Below is a small trained network, with its code and all its weights. Each question gives an input and a target symbol and asks what happens when units are switched off, that is, made to give their printed mean instead of their output.

import numpy as np


def w(rows, s, z=0):
    codes = np.array(rows[::2]) - 128.0
    scale = np.full(codes.shape[1], s)
    scale[-1] = z or s
    return codes * scale


def f(y):
    return y / 2 * (1 + np.tanh(0.7978845608 * (y + 0.044715 * y**3)))


def softmax(a):
    e = np.exp(a - a.max(-1, keepdims=True))
    return e / e.sum(-1, keepdims=True)


def log_softmax(a):
    a = a - a.max(-1, keepdims=True)
    return a - np.log(np.exp(a).sum(-1, keepdims=True))


def net(x, mask):
    ids = ['ΞΠΣβγεζηλμτφψ'.index(c) for c in x.split()]
    T = len(ids)
    res = E[ids] + P[:T]
    u = 0
    for l in range(2):
        q, k, v = (res @ M[l].T for M in (Q, K, V))
        z = softmax(np.where(np.tri(T) > 0, q @ k.T / 3**0.5, -1e9)) @ v
        res = res + np.where(mask[u], z, O[l][:, -1]) @ O[l][:, :-1]
        u += 1
        y = f(res @ A[l][:, :-1].T + A[l][:, -1])
        res = res + np.where(mask[u : u + 12], y, B[l][:, -1]) @ B[l][:, :-1]
        u += 12
    return log_softmax(res[-1] @ U[:, :-1].T + U[:, -1])


Q, K, V, O, A, B = {}, {}, {}, {}, {}, {}
E = w([
[131,61,143,137,55,75,192,171,128,178],'Ξ',
[198,123,128,121,62,217,142,117,76,155],'Π',
[175,106,164,152,144,29,193,103,113,107],'Σ',
[109,43,148,165,170,97,173,131,118,122],'β',
[126,88,125,173,142,147,125,197,187,139],'γ',
[183,144,126,209,191,94,143,165,100,132],'ε',
[166,232,117,27,82,164,151,191,114,161],'ζ',
[179,132,161,195,110,78,163,152,145,136],'η',
[115,78,157,171,125,77,180,151,49,162],'λ',
[129,167,89,122,20,77,84,157,68,178],'μ',
[113,125,70,175,185,76,138,192,99,165],'τ',
[119,109,20,175,130,96,157,153,210,142],'φ',
[156,123,156,41,202,125,5,49,124,221],'ψ',
],0.017)
P = w([
[73,132,179,130,106,113,252,141,163,12],'0',
[126,118,105,147,108,101,255,113,120,182],'1',
[146,113,126,138,113,98,228,130,117,185],'2',
[152,122,121,140,116,111,201,141,113,178],'3',
[165,121,120,134,116,112,182,151,112,174],'4',
[172,131,131,130,118,112,165,158,106,169],'5',
[177,120,123,127,116,120,150,155,96,167],'6',
[189,129,124,126,121,125,140,155,100,173],'7',
[198,123,132,128,120,126,116,166,95,159],'8',
[208,130,141,125,118,123,105,171,90,150],'9',
[212,122,140,123,111,131,93,187,86,162],'10',
[220,109,131,131,122,149,82,180,78,162],'11',
[217,105,138,126,143,134,58,198,82,168],'12',
],0.0078)
Q[0] = w([
[201,98,244,132,153,86,139,163,169,156],'0.h1',
[110,130,147,63,127,144,49,2,177,193],'0.h1',
[222,83,121,179,211,78,145,214,120,243],'0.h1',
],0.0081)
K[0] = w([
[156,156,165,145,62,95,127,169,95,83],'0.h1',
[57,151,144,127,132,103,178,153,151,10],'0.h1',
[130,189,106,108,80,175,83,153,81,39],'0.h1',
],0.011)
V[0] = w([
[105,70,176,130,120,126,184,78,7,157],'0.h1',
[138,102,227,94,254,130,161,121,163,99],'0.h1',
[49,132,47,218,184,92,131,180,122,134],'0.h1',
],0.0064)
O[0] = w([
[139,57,133,73,128,141,113,193,81,16,183],'0.h1',
[140,132,254,112,144,142,195,149,116,160,3],'0.h1',
[44,191,92,164,194,142,138,164,63,121,91],'0.h1',
],0.0095,0.0059)
A[0] = w([
[101,73,88,128,191,126,85,104,172,78,181],'0.n1',
[146,124,39,123,145,153,142,141,92,98,141],'0.n2',
[110,123,161,153,168,121,164,87,138,57,7],'0.n3',
[58,55,151,180,115,193,123,104,190,90,70],'0.n4',
[129,60,125,93,52,107,145,187,159,108,95],'0.n5',
[152,75,148,152,147,59,86,60,184,192,72],'0.n6',
[95,124,170,152,64,146,175,209,115,160,63],'0.n7',
[142,180,142,220,82,152,163,154,85,157,91],'0.n8',
[163,104,116,207,158,94,105,2,193,82,85],'0.n9',
[192,105,170,166,166,88,80,142,157,81,55],'0.n10',
[150,138,60,120,104,153,71,123,183,136,1],'0.n11',
[141,182,60,178,127,161,138,122,148,143,34],'0.n12',
],0.0087,0.0069)
B[0] = w([
[173,119,121,181,40,87,111,106,89,140,222],'0.n1',
[188,127,204,129,92,135,166,134,182,213,255],'0.n2',
[127,147,155,175,80,133,155,20,135,241,123],'0.n3',
[119,114,1,154,127,98,152,138,61,191,131],'0.n4',
[162,208,118,188,201,159,98,177,108,164,243],'0.n5',
[158,196,57,135,105,246,132,130,162,84,171],'0.n6',
[106,214,18,134,117,107,45,183,220,9,151],'0.n7',
[185,73,91,75,130,121,118,153,142,65,161],'0.n8',
[93,151,150,104,142,149,63,243,86,185,173],'0.n9',
[81,129,88,134,103,178,201,112,159,144,171],'0.n10',
[117,156,192,78,162,127,143,123,43,84,172],'0.n11',
[64,74,151,61,111,79,173,67,172,96,152],'0.n12',
],0.007)
Q[1] = w([
[246,90,77,164,126,100,204,243,139,203],'1.h1',
[141,125,209,92,167,161,115,70,99,197],'1.h1',
[228,74,91,208,13,79,141,210,87,184],'1.h1',
],0.011)
K[1] = w([
[147,151,141,64,150,179,52,100,97,175],'1.h1',
[100,158,179,207,172,136,200,147,137,101],'1.h1',
[142,131,142,59,152,144,7,53,97,149],'1.h1',
],0.012)
V[1] = w([
[195,168,60,82,12,215,187,124,135,126],'1.h1',
[134,46,227,49,140,169,158,144,170,82],'1.h1',
[101,254,197,72,136,127,144,139,132,195],'1.h1',
],0.0081)
O[1] = w([
[163,135,114,116,185,90,12,55,157,94,251],'1.h1',
[137,41,42,59,134,118,138,145,123,104,96],'1.h1',
[77,188,72,146,152,158,122,44,54,111,163],'1.h1',
],0.011)
A[1] = w([
[128,117,127,147,167,112,123,90,73,104,49],'1.n1',
[137,95,129,94,138,93,94,133,166,112,33],'1.n2',
[157,86,200,103,91,124,181,50,127,115,146],'1.n3',
[175,122,187,133,93,119,190,119,183,111,2],'1.n4',
[151,145,143,140,147,110,89,91,166,103,25],'1.n5',
[126,114,87,178,120,171,119,111,170,147,86],'1.n6',
[83,87,247,129,102,89,148,110,133,109,65],'1.n7',
[102,153,163,156,94,137,157,147,117,160,51],'1.n8',
[128,164,168,171,136,131,111,133,114,155,51],'1.n9',
[92,77,152,111,71,137,153,171,148,142,149],'1.n10',
[118,79,205,170,178,183,158,145,183,153,48],'1.n11',
[156,170,141,77,132,192,144,162,174,119,152],'1.n12',
],0.014,0.0099)
B[1] = w([
[119,164,137,105,126,153,125,163,166,125,165],'1.n1',
[137,146,129,172,108,201,176,120,150,148,181],'1.n2',
[118,100,92,171,166,100,123,206,179,136,136],'1.n3',
[139,60,172,129,187,98,155,11,101,154,140],'1.n4',
[70,90,164,101,130,140,141,160,83,151,250],'1.n5',
[114,137,181,91,143,118,127,123,114,124,166],'1.n6',
[110,52,131,102,99,172,96,125,119,88,136],'1.n7',
[173,129,148,62,183,104,111,132,147,165,152],'1.n8',
[114,85,83,110,80,129,150,114,167,135,183],'1.n9',
[134,192,168,87,93,167,142,93,166,81,164],'1.n10',
[59,142,5,194,119,141,141,139,100,139,152],'1.n11',
[91,125,136,151,151,114,85,122,104,111,152],'1.n12',
],0.014,0.018)
U = w([
[197,132,152,156,162,66,56,204,193,109,181],'Ξ',
[171,114,171,172,134,203,120,163,130,162,172],'Π',
[128,42,115,89,169,65,136,175,104,114,152],'Σ',
[52,85,114,121,89,189,189,144,89,135,2],'β',
[87,196,128,226,119,187,114,117,175,133,93],'γ',
[113,137,160,211,171,122,184,154,1,145,145],'ε',
[106,148,164,102,165,136,102,129,116,133,126],'ζ',
[197,152,175,182,178,97,98,77,121,92,239],'η',
[142,132,184,95,93,134,129,181,164,89,119],'λ',
[110,96,146,137,53,94,103,144,123,163,199],'μ',
[134,137,141,92,154,113,160,210,143,196,66],'τ',
[128,143,164,118,138,137,121,79,237,156,68],'φ',
[141,103,83,113,154,141,87,126,197,118,107],'ψ',
],0.0074,0.0073)

Each question gives the input, a string of symbols that net reads in full, and the target symbol t.
The units are the heads (3 rows each of Q, K, V and O) and the neurons (one row each of A and B). Each row of codes is followed by its name. A weight is (code - 128) times the scale printed after its matrix; where a second scale follows, it is the last column's (O, A, B and U).
mask holds one flag per unit, layer by layer, with each layer's heads first. A switched-off unit (its flag False) gives its mean, the last column of its rows in O or B, instead of its output. The means were averaged over made-up inputs and are rounded, as every weight is.
A unit's drop is (log p(t) with every unit on - log p(t) with that unit switched off) / (log p(t) with every unit on - log p(t) with every unit switched off).
The circuit of an input: a set's keep is (log p(t) with only the set's units on - log p(t) with every unit switched off) / (log p(t) with every unit on - log p(t) with every unit switched off). Starting from the 12 units with the biggest drops (on a tie, the unit counted first), units are removed one at a time, each time the one whose removal leaves the highest keep (on an exact tie, the one counted first), for as long as the keep stays at least 0.8.
circuit, biggest first: the units of the circuit, biggest drop first
unit that matters most: the unit with the biggest drop
k most important neurons: the k neurons with the biggest drops, biggest first
top k neurons in layer l: the k neurons of layer l with the biggest drops, biggest first
input Σ μ τ Π ε λ γ γ γ λ τ, target Π: circuit, biggest first -> (1.n2, 1.h1, 1.n5, 0.h1)
input γ β γ, target γ: circuit, biggest first -> (1.h1, 1.n5, 0.h1)
input β Ξ Ξ ε Π τ β μ γ ψ, target β: circuit, biggest first -> (0.h1, 1.h1)
input γ η φ φ, target φ: top 2 neurons in layer 1 -> (1.n5, 1.n10)
input φ φ ε β Ξ ψ, target φ: 2 most important neurons -> (1.n9, 1.n5)
input β γ ζ β β ε γ ε, target ζ: 2 most important neurons -> (1.n5, 1.n1)
input η γ λ ε η β φ β ε τ γ Ξ, target Ξ: 2 most important neurons -> (0.n7, 1.n5)
input φ ζ ψ Ξ ε, target φ: circuit, biggest first -> (1.h1, 0.h1, 1.n9, 1.n8)
input ψ λ Π λ Ξ, target ψ: top 2 neurons in layer 1 -> (1.n5, 1.n2)
input ε ψ φ γ Π τ η, target ε: circuit, biggest first -> (1.h1, 0.h1, 1.n9)
input β β ζ ψ Ξ η, target β: circuit, biggest first -> (1.h1, 0.h1)
input ψ ζ ε γ ε Σ γ ε ε β γ γ, target ψ: circuit, biggest first -> (0.h1, 1.h1, 0.n6)
input ψ μ μ φ γ λ, target ψ: top neuron in layer 0 -> (0.n6)
input γ μ γ τ τ τ Σ ζ ε, target ζ: circuit, biggest first -> (1.h1, 1.n5, 1.n1)
input β τ ε γ φ γ γ γ ε ε γ β τ, target τ: circuit, biggest first -> (1.n8, 1.h1, 0.h1)
input γ φ τ ζ ψ ζ, target γ: top neuron in layer 0 -> (0.n6)
input ε ζ λ λ, target ζ: circuit, biggest first -> (1.h1, 1.n5, 1.n1)
input β γ λ γ ε γ Ξ τ Σ Ξ Σ β, target β: circuit, biggest first -> (1.h1, 1.n11)
input β λ η γ Σ, target Σ: top 3 neurons in layer 1 -> (1.n3, 1.n4, 1.n7)
input β τ Π φ γ Ξ, target Π: circuit, biggest first -> (1.n2, 1.h1, 0.h1)
input γ γ β γ β γ μ γ, target μ: 2 most important neurons -> (1.n9, 0.n1)
input γ λ μ ζ ψ γ γ η, target γ: circuit, biggest first -> (0.h1, 1.h1, 0.n6)
input τ λ τ τ γ φ γ β γ β, target β: top 2 neurons in layer 1 -> (1.n11, 1.n7)
input τ ψ η γ τ β Σ ε γ ζ η, target τ: unit that matters most -> 1.n8
input ζ τ Π γ ψ ε φ φ Σ Π, target ζ: circuit, biggest first -> (1.h1, 0.n6, 0.h1, 1.n5)
input ε β β λ Σ β ε τ μ γ ψ β, target ε: top 2 neurons in layer 1 -> (1.n9, 1.n10)
input γ γ γ ε γ φ, target φ: 4 most important neurons -> (1.n10, 1.n5, 1.n4, 0.n12)
input μ ε μ γ φ, target μ: top neuron in layer 1 -> (1.n9)
input Ξ Ξ γ ψ Ξ φ β λ Σ, target Σ: 2 most important neurons -> (0.n2, 0.n10)
